[-1.33 -0.29 -1.38  1.66 -0.81 -0.27  0.44  1.80 -0.65  0.34 -0.68  0.12
 -0.73  0.78 -0.26  0.47  0.22 -0.87  0.37  0.08  0.27  0.99 -0.20  0.75
  0.22  0.77  3.89  0.29 -0.05  0.44 -0.71  0.26 -0.44] : j548
[ 0.80  1.96 -1.07  1.37 -0.42  1.89  0.45 -1.00 -0.04 -0.90 -0.03  3.76
 -0.40  0.03 -1.94 -0.64  3.23 -0.52 -2.97 -1.37  3.58 -2.53  3.87  0.71
  2.05 -0.97 -1.82 -1.73  1.90  1.78  0.61 -3.57 -2.21] : J901
[-1.45  1.99 -1.31  1.29 -0.68 -0.11  0.35 -0.57 -1.54  0.36 -0.51  0.33
 -3.34 -0.68 -0.24  0.79  0.99 -1.39 -0.78 -1.09 -1.00  0.21  1.18  0.77
  1.14 -0.28 -1.93  0.33 -0.39  2.22 -0.67  0.57 -0.12] : j982
[ 0.82  0.32 -0.79 -1.30 -0.85  0.83 -0.75  0.17 -0.46 -0.60  1.66  0.20
 -0.83  0.59 -0.38 -0.03  0.35 -0.38 -0.61 -0.22  1.01  0.21 -0.79  0.08
 -0.62  0.19 -0.21  0.22  0.07  0.91 -0.07  0.75  0.06] : j982
[-2.22  1.53  0.37  1.51  0.84 -4.53  1.94 -0.43  0.74 -0.03 -0.61  0.17
 -4.77 -0.42  1.68  0.95  2.44  1.23 -0.51 -1.24 -1.07 -1.16 -0.32  0.65
  1.74 -0.66 -6.57 -0.76  1.14  3.08  0.31  0.79  2.00] : J901
[-0.77  2.65 -2.28  1.62 -0.50 -0.27  0.13  0.19 -0.90 -0.34 -0.49  0.52
 -1.99 -0.48 -0.25  0.79  0.11 -1.58 -0.04 -0.67  0.24  0.87  0.71  1.25
  2.06 -1.41 -0.18 -0.83 -0.24  3.25 -1.32  2.01  0.19] : j548
[ 2.72  1.46 -1.23  0.49  1.11  2.67 -0.49 -0.67 -0.39 -0.39  0.62 -0.23
  0.24  0.83 -2.27 -0.30  0.06 -0.65 -1.80 -1.42  2.07 -1.49  0.84  0.08
  0.06 -0.36 -2.32  0.52  0.97  2.51 -0.46  0.33 -1.15] : J901
[ 0.02  0.17 -2.43 -0.23 -1.06  0.46 -0.14 -0.05 -0.47 -0.14 -0.15 -0.42
  0.21 -0.15 -1.36  0.69  0.44 -1.51 -1.40  0.53  0.92  0.29  0.02  0.18
  0.71 -0.58  0.33 -0.80  0.22  0.49 -0.33  0.30 -0.90] : J901
[-0.29  1.18 -0.62 -0.46 -1.87  1.17 -1.59 -0.57  0.03 -0.01  0.08 -0.26
 -1.12 -0.82 -1.67  1.03  0.49 -1.59 -1.45 -0.54  0.68  0.33  2.00  0.64
  0.50  0.21  0.68 -0.51  1.72  1.62 -0.17  0.13 -1.95] : j982
[-2.32  3.24 -1.78  0.42 -1.86 -1.56 -0.62 -0.89 -1.70 -0.10  0.93 -1.21
 -2.88  0.61 -1.27  1.11  1.37 -0.97 -1.32 -0.92 -2.57  0.17  0.14  2.00
 -2.24 -0.71 -4.86 -2.07  1.63  3.37  0.60  2.65 -1.79] : J901
[-1.38  1.68 -1.91 -0.18 -0.83  1.79 -0.49 -0.49 -1.17  0.15 -1.24 -1.43
 -1.18 -0.08 -0.88  0.97  1.07 -1.31 -0.39 -1.57  1.18 -0.47  1.11  0.41
  0.74 -0.51 -1.32 -2.28  0.86  1.40  0.59 -0.09 -1.23] : J901
[-0.49  0.28 -1.43  1.40 -0.28  2.66  0.55 -0.75 -2.03  0.21  0.58 -0.35
 -1.14  0.37 -1.47  0.05  1.09 -1.82 -0.75 -1.17  1.49 -0.26 -0.31  0.23
 -0.02 -0.30 -1.04  0.38  1.27  1.66 -0.36  0.50 -1.93] : j982
[ 0.17 -1.03  1.40 -0.25  0.03  2.06 -0.05  0.31 -0.69  0.17  0.60 -0.14
  1.29  0.94 -0.82 -0.76 -0.88 -1.67  0.02  0.55  1.66  0.04 -0.63 -1.22
 -1.11  0.98  0.21  1.26  0.39 -0.11 -0.21  0.61  0.38] : j982
[ 0.78  0.64 -1.71 -0.16  0.39  1.26 -0.85  0.27 -0.93 -0.06  1.42  0.26
  0.12  0.59 -1.42  0.42 -0.97 -1.64  0.31  0.08  0.47 -0.45  1.11 -0.17
 -0.82  0.11 -0.65  1.21 -0.14  1.09 -0.35  1.68 -0.23] : j982
[-0.36  2.35 -1.40 -1.09 -0.48 -1.21 -0.26 -2.17 -1.42  4.23  1.81  0.67
 -2.97  1.37 -2.34 -0.27  2.11 -0.17 -2.95 -1.12  1.72 -2.27  0.04  1.31
 -0.77 -0.17 -7.39 -0.31  0.32  4.69 -0.01  1.58 -1.10] : j822
[-2.29  0.83 -0.02  0.89 -1.41 -1.90  1.23  1.61 -0.77 -0.36 -1.56 -1.00
 -1.49 -1.19  1.75  1.85  0.47 -0.32  0.19 -0.51 -1.66  1.93  0.70 -2.55
  1.47 -1.43  2.27 -1.11  0.97  0.13  0.46 -1.17 -1.71] : J901
[-1.72  1.72 -1.20  1.41 -0.60  0.41 -0.48  0.56  0.46  0.30 -0.84 -0.35
 -1.61 -0.03 -0.32  1.32  1.29 -1.33 -0.77 -0.93  0.38 -0.17  0.41  0.31
  1.38 -0.31 -0.78 -1.17  0.88  2.49  0.25  0.96 -1.27] : j982
[-1.56  0.22  0.43  0.32 -0.05 -2.75  1.50  0.06 -0.59  0.22  0.29 -0.10
 -0.93 -0.51  1.12  0.08  0.56 -0.89 -0.60  0.95 -1.12  1.21  0.10  0.27
  0.50 -0.57  0.28 -0.04  1.40  0.81  0.11  1.43 -1.35] : J901
[ 0.04  1.57 -1.23  0.73 -0.50 -0.38 -1.30  0.67 -0.26 -0.56 -0.41  1.23
 -1.78 -1.31 -0.30  0.73  1.68 -0.14 -1.47 -0.87  1.30 -1.05  1.00  0.53
  1.51 -0.36 -0.25 -0.64  0.65  1.21 -0.05 -1.71 -1.14] : J901
[-0.33  2.22 -1.28  1.34 -0.66  0.88 -0.06  1.80 -0.79 -0.83 -0.24  0.21
 -0.71 -0.67 -0.51  0.76 -0.60 -1.57  0.73 -1.44  1.08  1.28  0.09  0.54
  1.94 -1.36  1.79 -0.86 -0.09  0.79 -0.81  3.51  0.08] : j548
